What each symbol does to the items:
p: q384->q18, q906->q740, q196->q300, q709->q156, q711->q17, q936->q719, q434->q72, q224->q834, q553->q936, q463->q709, q784->q129, q612->q394, q362->q152, q168->q426, q481->q708, q542->q995, q515->q233, q243->q556, q287->q814, q129->q603, q300->q809, q394->q627, q504->q224, q642->q171, q55->q80, q16->q784, q529->q732, q351->q831, q489->q984, q616->q16, q708->q111, q233->q260, q27->q564, q556->q418, q164->q743, q550->q542, q5->q781, q111->q165, q743->q384, q165->q55, q306->q512, q834->q481, q849->q3, q187->q323, q995->q434, q740->q550, q765->q788, q577->q395, q225->q44, q474->q529, q417->q616, q74->q370, q418->q699, q603->q504, q874->q74, q732->q577, q323->q287, q507->q164, q395->q889, q475->q463, q18->q5, q699->q351, q564->q653, q512->q339, q44->q711, q707->q243, q416->q765, q145->q605, q3->q553, q17->q612, q781->q196, q831->q455, q476->q475, q260->q756, q152->q145, q614->q906, q344->q135, q370->q489, q984->q707, q506->q874, q156->q733, q788->q362, q653->q187, q135->q614, q200->q168, q339->q417, q627->q849, q889->q344, q733->q474, q457->q476, q809->q515, q961->q27, q72->q961, q455->q306, q814->q416, q171->q225, q80->q200, q426->q457, q756->q506, q719->q507, q605->q642
v: q384->q164, q906->q135, q196->q5, q709->q475, q711->q225, q936->q3, q434->q542, q224->q603, q553->q849, q463->q476, q784->q616, q612->q711, q362->q765, q168->q80, q481->q224, q542->q740, q515->q300, q243->q984, q287->q187, q129->q16, q300->q781, q394->q17, q504->q129, q642->q145, q55->q111, q16->q417, q529->q733, q351->q418, q489->q74, q616->q339, q708->q834, q233->q809, q27->q72, q556->q707, q164->q719, q550->q906, q5->q384, q111->q481, q743->q507, q165->q708, q306->q831, q834->q504, q849->q394, q187->q564, q995->q550, q740->q614, q765->q814, q577->q529, q225->q642, q474->q156, q417->q512, q74->q506, q418->q243, q603->q784, q874->q756, q732->q474, q323->q653, q507->q936, q395->q732, q475->q457, q18->q743, q699->q556, q564->q961, q512->q455, q44->q171, q707->q489, q416->q287, q145->q362, q3->q627, q17->q44, q781->q18, q831->q699, q476->q426, q260->q515, q152->q788, q614->q344, q344->q395, q370->q874, q984->q370, q506->q260, q156->q463, q788->q416, q653->q27, q135->q889, q200->q55, q339->q306, q627->q612, q889->q577, q733->q709, q457->q168, q809->q196, q961->q434, q72->q995, q455->q351, q814->q323, q171->q605, q80->q165, q426->q200, q756->q233, q719->q553, q605->q152
x: q384->q781, q906->q542, q196->q515, q709->q474, q711->q394, q936->q164, q434->q27, q224->q708, q553->q507, q463->q733, q784->q504, q612->q849, q362->q605, q168->q476, q481->q165, q542->q72, q515->q756, q243->q699, q287->q765, q129->q224, q300->q233, q394->q3, q504->q481, q642->q44, q55->q168, q16->q603, q529->q395, q351->q306, q489->q243, q616->q129, q708->q55, q233->q506, q27->q187, q556->q351, q164->q18, q550->q434, q5->q300, q111->q80, q743->q5, q165->q200, q306->q417, q834->q111, q849->q936, q187->q814, q995->q961, q740->q995, q765->q152, q577->q344, q225->q17, q474->q577, q417->q784, q74->q984, q418->q831, q603->q834, q874->q489, q732->q889, q323->q416, q507->q384, q395->q135, q475->q156, q18->q196, q699->q455, q564->q323, q512->q616, q44->q612, q707->q418, q416->q362, q145->q171, q3->q719, q17->q627, q781->q809, q831->q512, q476->q709, q260->q874, q152->q642, q614->q550, q344->q906, q370->q707, q984->q556, q506->q370, q156->q529, q788->q145, q653->q287, q135->q740, q200->q457, q339->q16, q627->q553, q889->q614, q733->q732, q457->q463, q809->q260, q961->q653, q72->q564, q455->q339, q814->q788, q171->q711, q80->q426, q426->q475, q756->q74, q719->q743, q605->q225
i: q384->q196, q906->q995, q196->q233, q709->q529, q711->q627, q936->q743, q434->q564, q224->q111, q553->q164, q463->q474, q784->q224, q612->q3, q362->q642, q168->q475, q481->q55, q542->q961, q515->q506, q243->q351, q287->q788, q129->q834, q300->q260, q394->q553, q504->q708, q642->q711, q55->q426, q16->q504, q529->q889, q351->q512, q489->q556, q616->q603, q708->q80, q233->q874, q27->q323, q556->q831, q164->q5, q550->q72, q5->q809, q111->q200, q743->q781, q165->q168, q306->q616, q834->q165, q849->q719, q187->q416, q995->q27, q740->q434, q765->q145, q577->q135, q225->q612, q474->q395, q417->q129, q74->q707, q418->q455, q603->q481, q874->q984, q732->q344, q323->q765, q507->q18, q395->q614, q475->q733, q18->q300, q699->q306, q564->q287, q512->q16, q44->q394, q707->q699, q416->q152, q145->q225, q3->q507, q17->q849, q781->q515, q831->q339, q476->q156, q260->q74, q152->q171, q614->q542, q344->q740, q370->q243, q984->q418, q506->q489, q156->q732, q788->q605, q653->q814, q135->q550, q200->q476, q339->q784, q627->q936, q889->q906, q733->q577, q457->q709, q809->q756, q961->q187, q72->q653, q455->q417, q814->q362, q171->q17, q80->q457, q426->q463, q756->q370, q719->q384, q605->q44

The rows follow the links: the fewer symbols apart two items are, the more alike their rows tend to be.

Each row is also shifted at random along 8 hidden directions that mean nothing.

The rows of 90 items, shuffled:
Each row is one item's numbers.
row 1: 49,-110,-10,66,-55,-45,-41,-106,-10,-6,-93,88,-6,58,44,-84,-9,-16,49,-58,353,76,45,23,43,88,-110,94,24,112,11,-70,131,183
row 2: -69,51,-35,-93,-93,-45,91,-25,-107,47,-78,-107,-167,-45,46,-153,-44,9,43,49,-95,-41,33,57,71,27,-72,52,-4,-23,99,-56,52,66
row 3: -60,-28,110,197,96,-45,26,-51,117,13,53,27,52,70,-15,-53,-61,12,-7,3,-129,77,9,-31,56,-8,73,-5,-25,-15,97,72,58,86
row 4: -54,-56,123,124,12,-118,57,162,68,-14,-33,2,73,-35,-61,71,-186,29,33,8,-106,1,13,-8,63,-22,99,38,43,-26,-47,40,-34,-20
row 5: 48,52,140,19,65,-106,2,19,110,-26,7,-12,26,-41,-47,-134,-124,78,47,-67,13,-41,36,-61,141,-85,15,109,0,13,-37,95,-21,-38
row 6: 48,-142,7,-114,-78,-72,-74,67,-39,-8,-104,73,203,-17,71,-41,-45,-16,90,-107,8,0,65,-156,30,-65,10,81,35,10,-109,-47,12,4
row 7: -74,-48,94,-67,-30,-28,-46,-63,-4,-2,-77,98,-185,-21,-13,-60,-104,-7,35,-9,-63,36,49,-166,62,131,-74,43,-18,-22,147,-19,40,126
row 8: -114,38,-88,131,47,48,28,-33,-46,-11,-44,-7,24,-38,-75,7,-29,79,-57,-11,-1,-112,-64,58,-38,42,46,2,-20,4,47,-62,-35,59
row 9: 103,-69,-15,-17,18,-4,-11,94,-7,-12,108,-62,156,43,63,87,7,-76,-16,-69,-177,53,-19,20,-91,-219,99,-49,49,-46,-116,41,-66,-114
row 10: -68,11,3,53,46,123,-5,-198,-15,-64,132,-99,-140,64,62,-4,135,-87,-69,-56,-17,130,3,159,-112,-79,-67,-60,-1,4,151,-5,51,110
row 11: -261,96,76,-117,31,28,-74,17,23,-43,103,-5,-86,-41,22,-21,-20,-6,-30,60,-75,-14,57,35,68,9,-17,-99,-72,-36,56,78,-36,-79
row 12: 27,50,136,-13,-76,-63,93,121,81,15,-70,-49,-123,-73,-61,120,6,8,67,115,4,51,41,40,64,79,-28,22,50,-11,-9,29,21,-63
row 13: 22,166,86,87,18,-32,21,-37,111,40,98,-106,-152,18,-7,-3,82,15,1,101,26,77,22,186,99,-110,-5,-71,11,16,88,104,54,-59
row 14: -63,-29,43,53,85,32,25,-118,68,33,116,59,-34,139,51,-114,34,-64,-36,75,-117,112,9,-80,12,145,-15,-59,-102,-26,123,79,96,98
row 15: 22,38,-24,-77,67,-20,-11,-33,-46,-56,154,-108,-43,14,60,-151,-107,-23,-48,-104,-11,-34,3,93,18,-193,-15,8,-10,0,-42,61,-68,-45
row 16: 70,-42,-18,-1,24,28,28,70,-9,-69,99,-78,38,15,10,118,10,-65,-37,-46,77,46,-24,141,-112,-88,7,-17,53,15,-130,13,-53,-71
row 17: 6,84,172,-2,8,-10,81,-16,136,-14,-15,-86,-19,-41,-18,-31,106,26,68,43,-95,61,59,-12,71,-8,-21,54,-10,-24,40,71,55,-31
row 18: 93,98,-24,-105,-131,-63,-6,-14,-61,78,-93,-117,-101,-68,56,-95,54,36,82,-1,-69,-33,47,49,95,-193,-31,42,60,-9,53,-42,32,-32
row 19: 62,-26,-36,-59,-1,-44,-145,82,-10,29,123,71,-9,57,49,94,-77,-64,-38,0,-2,42,-4,4,5,-142,51,-123,29,-2,-62,58,-64,-117
row 20: 117,-94,-84,75,-111,-79,-54,62,-51,127,-118,85,95,47,34,79,-1,-10,49,33,6,32,-8,-39,12,-51,60,-22,75,17,-11,-79,49,31
row 21: 90,28,-37,116,37,56,32,-15,39,-2,-54,-19,134,-27,-76,73,114,62,-14,-45,4,-54,-61,-11,-73,-36,62,34,18,8,-35,-31,-28,-19
row 22: -153,86,32,-142,3,-9,-157,71,30,-30,112,86,-114,-21,17,69,-46,-17,-32,85,185,-4,50,71,83,28,-47,-138,-42,38,-43,80,-50,-138
row 23: 94,30,4,-32,10,77,120,-108,12,26,114,-86,-204,107,50,-22,146,-111,-34,112,-24,139,-13,73,-75,128,-100,-51,-34,-19,87,31,78,42
row 24: 84,15,-111,48,-38,-8,102,5,-54,142,-101,0,43,24,-18,-61,38,41,13,106,-220,-74,-61,-117,7,92,68,1,-26,-56,52,-54,29,33
row 25: 12,47,-6,-125,-27,145,-99,-20,-19,-53,35,-29,-79,-66,-24,224,171,-44,-38,-32,-112,30,-22,-13,-147,-102,-5,-96,40,-45,27,-26,-90,-96
row 26: 46,9,-27,-111,43,19,101,38,-63,-37,114,-93,-106,6,15,-47,-78,-62,-53,-1,-82,-23,-34,36,-64,23,-32,3,-17,-40,-55,31,-71,-55
row 27: -23,-65,-81,93,53,76,-69,-47,-2,-23,-56,142,166,11,-64,58,43,45,-37,-58,105,-57,-56,-102,-78,87,40,1,-22,32,-21,-57,-16,57
row 28: -66,4,124,-10,40,16,-15,30,145,-54,60,-3,198,16,38,22,140,-13,37,12,56,79,65,3,25,-9,15,-17,-39,16,-89,86,46,-83
row 29: 38,5,-21,-98,-95,-7,-39,-60,-41,24,-93,-65,114,-28,103,-108,146,8,90,-71,-47,12,68,-23,43,-171,-24,57,27,1,5,-57,68,3
row 30: -113,76,124,122,-4,-22,-30,22,114,-5,34,7,-131,-15,-46,148,32,8,-6,104,127,97,34,164,61,23,-11,-79,26,32,78,54,41,-15
row 31: 9,-100,68,-175,-52,-94,52,150,-19,-9,-95,118,-42,-37,-27,-42,-212,-16,58,44,34,-48,35,-213,67,270,-65,98,-31,-13,-109,2,-24,-5
row 32: -2,10,120,-78,-38,-74,-13,55,42,-18,-65,55,-130,-66,-45,3,-114,25,52,11,63,-10,48,-78,97,77,-58,60,16,6,7,26,-4,-7
row 33: 3,20,-115,80,-13,21,-59,-23,-55,98,-83,101,-22,-3,-61,42,-14,53,-36,50,-115,-85,-72,-101,-10,39,77,-59,-4,-24,103,-65,-24,42
row 34: 6,-40,85,76,-80,-70,146,46,8,6,-94,-120,-10,-28,10,-7,-10,-3,81,23,-53,57,43,98,34,-7,-14,98,66,-9,18,-31,77,66
row 35: 105,21,-102,153,-55,-68,46,-60,-43,135,-95,-15,-44,44,8,-85,-1,47,18,48,-1,-18,-35,52,54,-27,21,26,34,21,97,-66,81,108
row 36: -217,30,-33,-98,62,128,-41,-45,-86,-183,74,-52,-101,-85,-34,40,-49,1,-91,-110,141,-87,-10,126,-109,24,-84,-7,-29,14,-18,-33,-113,-2
row 37: -165,1,139,21,-18,-20,145,147,71,-36,-23,-55,-24,-45,-45,109,-17,-18,34,141,-50,45,37,71,17,192,-8,-3,-15,-31,-28,37,22,-33
row 38: -83,138,122,8,57,-33,24,-59,85,-10,61,-64,-150,-33,-23,-129,-38,49,4,37,-80,-10,36,24,124,-21,-22,8,-44,-25,115,94,17,-7
row 39: 28,0,27,-152,7,36,-100,42,73,-43,119,39,164,50,97,45,158,-69,14,18,208,87,64,25,-2,-32,-38,-76,-35,45,-170,82,11,-156
row 40: -31,-38,9,-65,-112,-87,-118,57,-69,16,-96,66,-110,-56,13,50,-133,3,45,-27,65,-5,49,-3,71,-76,-24,8,79,23,30,-52,-21,20
row 41: -14,124,-112,-99,-10,27,-61,-66,-70,23,-66,30,-74,-76,-41,-119,2,104,-20,2,134,-172,-22,-27,65,40,-48,20,-46,33,15,-41,-41,-20
row 42: -154,-106,-38,-143,39,98,4,35,-82,-96,124,3,45,45,71,36,-23,-120,-67,-18,-84,38,-1,-5,-145,87,-23,-75,-60,-40,-74,6,-55,-18
row 43: -23,118,-16,-12,17,102,52,-16,-3,-50,-13,-121,-49,-103,-79,91,122,52,-28,-10,-68,-74,-44,83,-85,-54,8,-5,11,-25,12,-26,-76,-72
row 44: 68,-106,-11,133,74,49,249,7,5,-49,89,-103,32,102,-7,20,9,-89,-51,27,11,88,-65,118,-156,168,-17,49,-12,-4,-69,5,38,79
row 45: -93,-9,-52,-6,47,-12,-14,-6,-102,16,142,-20,-208,58,33,-48,-207,-66,-96,15,-216,2,-35,40,-16,-40,28,-101,-23,-59,111,34,-66,31
row 46: 148,55,145,128,21,-103,13,40,170,37,-10,16,-27,5,-72,39,-17,48,52,42,113,63,19,19,111,-31,20,42,46,43,-13,93,40,-42
row 47: -13,-17,89,32,-80,-101,13,92,8,-32,-87,-111,62,-89,14,33,-59,31,87,-83,-34,11,58,97,62,-212,36,85,102,4,-46,-22,2,-22
row 48: 100,-92,-3,75,44,-2,165,52,28,15,116,-77,124,131,68,-10,30,-102,-18,52,-93,114,-27,61,-85,37,37,-13,-21,-29,-93,55,42,-5
row 49: -88,63,-77,55,5,37,67,-142,-50,-11,-55,-151,158,-25,66,-233,127,84,26,-85,5,-79,22,110,29,-124,-11,95,-35,22,30,-63,74,82
row 50: 102,-70,-12,133,106,65,112,-58,31,-66,0,-22,143,28,-69,-15,20,19,-36,-100,7,-24,-72,-51,-119,60,28,105,-14,7,-57,-17,-17,65
row 51: -143,-14,61,-28,36,-9,-23,118,61,-19,87,46,102,20,23,68,-16,-33,-9,78,-46,35,33,-3,25,48,46,-87,-49,-26,-72,82,-18,-97
row 52: 292,-41,-10,133,-22,-85,-4,115,66,103,92,-21,74,112,25,174,25,-66,2,44,-20,132,-37,89,-28,-205,113,-87,108,9,-94,68,0,-112
row 53: -69,-39,-21,-53,-103,-48,75,71,-83,-6,-82,-73,40,-34,56,-48,-22,-14,61,22,62,-11,44,98,30,22,-45,60,23,17,-59,-62,46,27
row 54: -79,-113,-41,-20,71,82,95,38,-72,-80,78,-27,28,31,-6,43,-84,-79,-75,-40,-179,-3,-54,-42,-166,111,24,-17,-41,-69,-38,-16,-73,32
row 55: 172,42,-82,77,27,-10,-89,-13,2,64,-66,146,-78,-14,-130,88,-65,81,-39,2,127,-100,-92,-107,2,50,36,-7,24,37,20,-29,-70,-10
row 56: 174,136,-81,104,-42,-18,10,-40,26,73,-82,-86,65,-36,-32,-12,163,106,36,2,179,-67,-29,131,51,-159,26,41,57,63,-33,-33,32,-51
row 57: -3,-49,-123,188,80,-43,146,37,-47,12,-63,42,126,29,-84,-108,-181,86,-43,14,134,-147,-89,15,1,193,43,95,-51,38,-77,-49,-11,99
row 58: 97,120,20,39,68,-78,4,-79,40,73,139,-68,-158,58,25,-183,-88,18,-28,11,-104,3,-5,41,120,-159,15,-23,-14,-13,97,111,3,-21
row 59: -38,-76,13,-2,-77,-41,55,-1,-45,-16,-89,-57,78,-8,66,-72,15,-15,70,-41,36,33,57,45,14,0,-37,89,24,17,-18,-61,76,84
row 60: 31,62,-102,28,-122,-81,187,137,-90,105,-92,-120,-106,-30,-4,1,-37,24,34,182,49,-61,-19,199,57,104,-14,5,31,8,-35,-55,40,-17
row 61: -41,43,119,-83,20,-62,-33,110,97,-45,23,45,14,-53,-38,20,-68,29,31,35,127,-22,48,-26,98,50,-19,16,-19,23,-99,87,-32,-116
row 62: 46,-104,-88,0,-120,-50,-28,47,-79,115,-118,141,-62,58,23,55,-52,-46,26,105,41,37,-4,-78,13,171,-23,-37,19,11,43,-85,62,91
row 63: 48,76,-17,-105,18,-80,-57,104,-14,46,135,-20,-79,6,28,-37,-136,-13,-26,38,-85,-39,3,26,83,-145,42,-85,-2,-26,-56,97,-88,-161
row 64: 45,16,-113,-36,-54,14,-98,-33,-58,92,-101,72,98,-10,24,-28,83,46,18,-7,-79,-68,-15,-128,22,-67,51,-26,-5,-12,28,-67,3,-11
row 65: -77,23,-82,-43,-88,-49,-198,-65,-114,9,-69,41,-75,-53,59,-67,-66,45,22,-93,168,-61,42,72,93,-190,-40,-6,46,62,69,-80,2,50
row 66: 193,-18,63,131,-89,-124,-51,-53,38,90,-112,15,-136,6,-15,15,-48,25,80,-39,-5,86,23,-15,88,-164,9,59,126,27,131,-33,71,102
row 67: 101,48,132,-30,-84,-21,82,-91,69,33,-99,-105,-110,-37,22,-59,150,5,110,10,-110,98,59,-31,56,-27,-76,97,39,-26,115,-12,112,55
row 68: 145,-28,135,34,-51,-88,70,39,90,26,-92,-3,-31,-12,-33,9,-4,13,92,20,27,68,36,-62,68,43,-24,102,51,7,-10,16,64,18
row 69: -3,37,-53,95,51,86,-41,-116,8,-12,-45,37,66,-22,-59,8,100,68,-37,-58,14,-64,-48,-46,-56,-5,26,11,-12,14,60,-50,-12,52
row 70: -122,-38,132,33,-113,-10,90,168,52,-9,-89,-67,19,-64,-21,251,84,-43,67,117,-137,113,47,86,-30,54,31,-33,67,-47,-2,-24,37,-41
row 71: 17,9,-90,129,-1,54,28,-38,-8,66,-81,48,35,16,-64,72,89,43,-24,71,-48,-40,-68,-41,-60,111,53,-31,-12,-8,60,-65,25,52
row 72: -159,120,51,-239,27,56,-73,-40,10,-3,119,-5,-105,-16,69,-102,59,-23,-17,70,-203,-4,60,-87,67,1,-40,-109,-106,-71,77,91,-22,-104
row 73: -73,20,98,37,59,-2,56,0,106,7,70,1,37,48,10,-36,38,-17,7,80,-86,67,25,-24,41,90,13,-32,-66,-29,22,89,52,-11
row 74: -90,-11,20,-101,-125,-12,10,5,-68,10,-95,-34,-124,-47,45,4,27,-24,60,43,-30,37,59,29,23,44,-73,9,22,-15,68,-66,52,47
row 75: -84,-28,-97,-10,-98,-7,-20,65,-81,36,-91,-30,162,-30,64,29,70,8,41,13,3,-34,22,76,-5,-79,41,-17,23,6,-53,-84,24,-19
row 76: 182,-46,-29,19,80,-32,-39,-3,-20,-53,85,-13,32,13,-22,-16,-149,-3,-42,-175,7,-41,-49,-30,-51,-193,45,52,52,9,-87,27,-109,-38
row 77: 76,-10,-98,14,-113,-58,19,35,-71,114,-107,37,-84,25,13,15,-10,5,32,109,109,-7,-8,38,46,88,-30,-13,32,29,20,-66,63,41
row 78: -295,18,137,-54,-21,-1,40,98,15,-117,-25,-88,17,-119,-4,49,-41,10,35,-2,-57,-6,80,96,27,12,-14,22,-8,-27,-10,9,-19,-30
row 79: -134,30,196,17,-2,59,69,-74,133,-98,-27,-137,120,-49,34,-17,239,2,86,-37,-52,115,102,61,2,-52,-38,70,-9,-11,43,25,102,25
row 80: 25,47,0,75,1,-7,137,40,9,48,135,-168,-88,70,45,35,42,-73,-27,115,-126,99,-21,219,-32,-68,28,-82,17,-34,20,55,28,-39
row 81: -72,-14,-137,-88,-126,-15,66,198,-125,117,-107,35,12,-29,-1,127,-28,-9,4,204,-118,-85,-32,-12,-17,181,46,-94,-12,-54,-53,-80,-32,-76
row 82: -87,33,-74,5,50,60,-38,-13,-30,-68,-46,-10,215,-73,-28,-45,43,95,-14,-108,78,-151,-20,6,-25,-70,40,48,-27,20,-87,-44,-61,-34
row 83: 8,13,-3,-177,40,39,-113,-77,6,-12,140,26,-3,58,97,-107,50,-62,-21,-38,-32,45,36,-82,13,-74,-44,-62,-59,-11,-4,70,-5,-62
row 84: -55,106,26,-29,0,-26,-12,54,23,55,119,-42,-148,18,20,28,-15,-28,-28,136,-86,34,11,101,63,-32,15,-126,-17,-31,45,87,-11,-100
row 85: 19,-7,41,-79,57,-2,20,29,73,-16,123,-19,162,65,79,-95,57,-41,7,11,-10,41,30,-29,23,-13,9,-15,-64,-6,-118,98,18,-96
row 86: -176,35,18,30,58,64,-129,-151,17,-67,163,-67,33,47,115,-65,101,-45,-42,-97,-6,95,55,160,-6,-249,0,-92,-18,23,91,48,33,29
row 87: -106,-33,52,-126,-81,-2,-43,-53,-44,-39,-86,-2,-55,-52,60,-65,13,-14,66,-53,11,26,83,-44,36,8,-93,54,5,1,57,-54,46,74
row 88: 198,32,7,-31,12,-28,-118,-47,69,49,119,46,-45,90,54,2,69,-46,-5,5,139,100,14,4,47,-120,-22,-66,17,48,-18,83,26,-74
row 89: 126,79,-95,65,-63,18,44,-37,-8,123,-97,-14,-11,2,-27,15,148,56,20,103,9,-35,-43,2,15,40,17,-11,15,5,46,-58,53,2
row 90: 157,13,-103,31,-93,-28,27,-4,-37,159,-117,25,5,32,13,-7,96,22,45,101,-81,-6,-27,-68,28,24,28,-15,22,-14,47,-63,67,21

Some items, each with its row:
q200 row 25
q605 row 53
q612 row 66
q17 row 87
q556 row 85
q18 row 4
q224 row 10
q168 row 36
q781 row 17
q16 row 45
q642 row 1
q515 row 30
q129 row 23
q145 row 2
q653 row 90
q814 row 77
q362 row 29
q434 row 89
q416 row 20
q849 row 67
q616 row 48
q995 row 56
q834 row 26
q507 row 32
q260 row 3
q152 row 18
q417 row 52
q323 row 75
q3 row 31

Row, symbols taken left to right, then the row they reach:
row 11 p v i i x: row 63
row 22 p v i i x: row 83
row 73 p p x i x: row 86
row 80 p x v i i x: row 54
row 61 v v v p v: row 78
row 47 x x x x p: row 5
row 28 i p v i: row 14
row 13 v i v i x: row 39
row 9 p p i: row 76
row 49 p v v p: row 24
row 72 v x i x: row 88
row 6 p v i i x: row 68
row 79 v i p i v: row 46
row 60 i i v v: row 62
row 12 x x i: row 38
row 40 v i x p x v: row 7
row 37 p x x i: row 51
row 59 x p v: row 74

